Below are the code and all the weights of a small trained network. Each question names an input and a class and asks about switching units off, where a switched-off unit gives its printed mean instead of its output.

import numpy as np


def w(rows, s, z=0):
    codes = np.array(rows[::2]) - 128.0
    scale = np.full(codes.shape[1], s)
    scale[-1] = z or s
    return codes * scale


def norm(h):
    return h / np.sqrt((h * h).mean(-1, keepdims=True) + 1e-5)


def f(y):
    return np.maximum(y, 0)


def log_softmax(a):
    a = a - a.max(-1, keepdims=True)
    return a - np.log(np.exp(a).sum(-1, keepdims=True))


def net(x, mask):
    res = np.array(x, float).reshape(1, 4) / 4 @ E
    u = 0
    for l in range(2):
        y = f(norm(res) @ A[l][:, :-1].T + A[l][:, -1])
        res = res + np.where(mask[u : u + 4], y, B[l][:, -1]) @ B[l][:, :-1]
        u += 4
    return log_softmax(norm(res)[-1] @ U[:, :-1].T + U[:, -1])


A, B = {}, {}
E = w([
[121,49,158,114,146,90,237,157,128,104,124,37],'x0',
[105,123,123,126,123,146,133,128,122,134,127,126],'x1',
[127,137,165,206,163,121,142,127,110,245,187,94],'x2',
[74,104,121,217,75,106,129,53,206,96,96,113],'x3',
],0.011)
A[0] = w([
[63,2,154,127,188,32,137,171,118,103,82,34,3],'0.n0',
[151,137,133,69,149,150,87,204,57,157,132,168,125],'0.n1',
[150,106,107,65,155,114,205,181,117,120,150,33,75],'0.n2',
[140,145,163,82,181,137,88,125,73,211,195,135,53],'0.n3',
],0.0072,0.0039)
B[0] = w([
[171,161,136,116,85,139,186,93,186,135,188,172,254],'0.n0',
[144,128,83,169,208,172,192,91,215,90,177,148,233],'0.n1',
[88,120,115,148,166,136,46,163,44,104,57,76,242],'0.n2',
[105,153,121,111,11,65,131,171,128,176,135,127,221],'0.n3',
],0.011,0.0065)
A[1] = w([
[140,121,115,61,165,180,102,155,105,26,39,128,68],'1.n0',
[125,121,78,110,122,142,136,121,146,9,110,174,127],'1.n1',
[90,79,125,190,105,101,1,121,101,132,59,126,91],'1.n2',
[105,104,183,143,158,109,80,211,43,159,117,75,1],'1.n3',
],0.0096,0.005)
B[1] = w([
[109,146,81,255,143,61,140,148,110,183,136,91,217],'1.n0',
[149,98,159,12,133,186,123,107,132,98,128,168,255],'1.n1',
[111,125,180,138,143,94,73,140,31,128,90,88,189],'1.n2',
[149,152,172,54,119,179,96,133,167,74,81,116,161],'1.n3',
],0.017,0.0097)
U = w([
[160,129,61,72,198,184,132,137,168,89,154,215,58],'0',
[125,181,79,160,98,116,124,192,146,218,208,157,249],'1',
[113,84,151,66,122,127,55,84,56,78,85,157,116],'2',
[85,151,186,252,104,77,90,123,78,175,115,113,47],'3',
[132,108,63,201,169,77,161,181,69,98,90,52,252],'4',
[148,165,174,50,129,176,146,202,159,117,105,63,110],'5',
[125,44,129,44,67,117,219,86,172,68,103,151,131],'6',
[130,95,183,241,91,128,209,89,198,157,178,73,80],'7',
],0.02,0.0024)

Each question gives the input, the list of numbers given to net, and the class t.
The units are the neurons (one row each of A and B). Each row of codes is followed by its name. A weight is (code - 128) times the scale printed after its matrix; where a second scale follows, it is the last column's (A, B and U).
mask holds one flag per neuron, layer by layer. A switched-off neuron (its flag False) gives its mean, the last column of its row in B, instead of its output. The means were averaged over made-up inputs and are rounded, as every weight is.
A unit's drop is (log p(t) with every unit on - log p(t) with that unit switched off) / (log p(t) with every unit on - log p(t) with every unit switched off).
The circuit of an input: a set's keep is (log p(t) with only the set's units on - log p(t) with every unit switched off) / (log p(t) with every unit on - log p(t) with every unit switched off). Starting from all 8 units, units are removed one at a time, each time the one whose removal leaves the highest keep (on an exact tie, the one counted first), for as long as the keep stays at least 0.8.
circuit, biggest first: the units of the circuit, biggest drop first
top k neurons: the k neurons with the biggest drops, biggest first
top k neurons in layer l: the k neurons of layer l with the biggest drops, biggest first
input [-8,7,4,1], class 3: circuit, biggest first	[1.n1]
input [-5,-8,0,6], class 2: top 2 neurons in layer 0	[0.n3 0.n2]
input [2,-8,0,-7], class 4: top 4 neurons	[0.n2 0.n1 1.n1 1.n0]
input [5,-5,8,-1], class 5: top 3 neurons	[1.n3 0.n2 0.n1]
input [0,-5,-4,8], class 2: top 2 neurons in layer 0	[0.n0 0.n1]
input [2,-7,-1,-2], class 4: top 2 neurons	[0.n2 1.n0]
input [0,-4,-6,-4], class 0: top 2 neurons	[0.n1 1.n1]
input [4,-8,4,-1], class 5: circuit, biggest first	[0.n2 1.n3]
input [-1,4,-8,-6], class 0: top 2 neurons	[1.n1 0.n1]
input [0,4,1,-5], class 1: top 2 neurons in layer 0	[0.n1 0.n3]
input [4,3,5,-2], class 5: top 2 neurons	[0.n2 1.n3]
input [-8,0,1,-5], class 1: top 2 neurons	[0.n3 1.n1]
input [5,-5,6,-1], class 5: top 2 neurons	[0.n2 1.n3]
input [-1,-5,5,7], class 3: top 4 neurons	[0.n0 0.n1 1.n1 1.n2]
input [-4,5,-6,-1], class 0: top 3 neurons	[1.n1 0.n2 1.n0]
input [0,1,3,0], class 1: top 2 neurons in layer 1	[1.n1 1.n2]
input [2,4,6,-2], class 5: circuit, biggest first	[1.n3]
input [0,2,-6,-7], class 0: top 3 neurons	[0.n1 1.n1 1.n2]
input [6,0,0,-4], class 4: top 3 neurons	[0.n2 1.n0 1.n1]
input [4,-2,-3,-3], class 4: top 2 neurons	[0.n2 1.n0]
input [7,5,0,-5], class 4: circuit, biggest first	[0.n2]
input [4,-6,8,0], class 5: top 2 neurons in layer 0	[0.n1 0.n2]
input [-6,4,-6,0], class 0: top 2 neurons in layer 0	[0.n2 0.n3]
input [-3,-8,-7,-3], class 0: top 2 neurons in layer 1	[1.n1 1.n0]
input [0,6,-2,5], class 2: top 2 neurons in layer 0	[0.n0 0.n1]
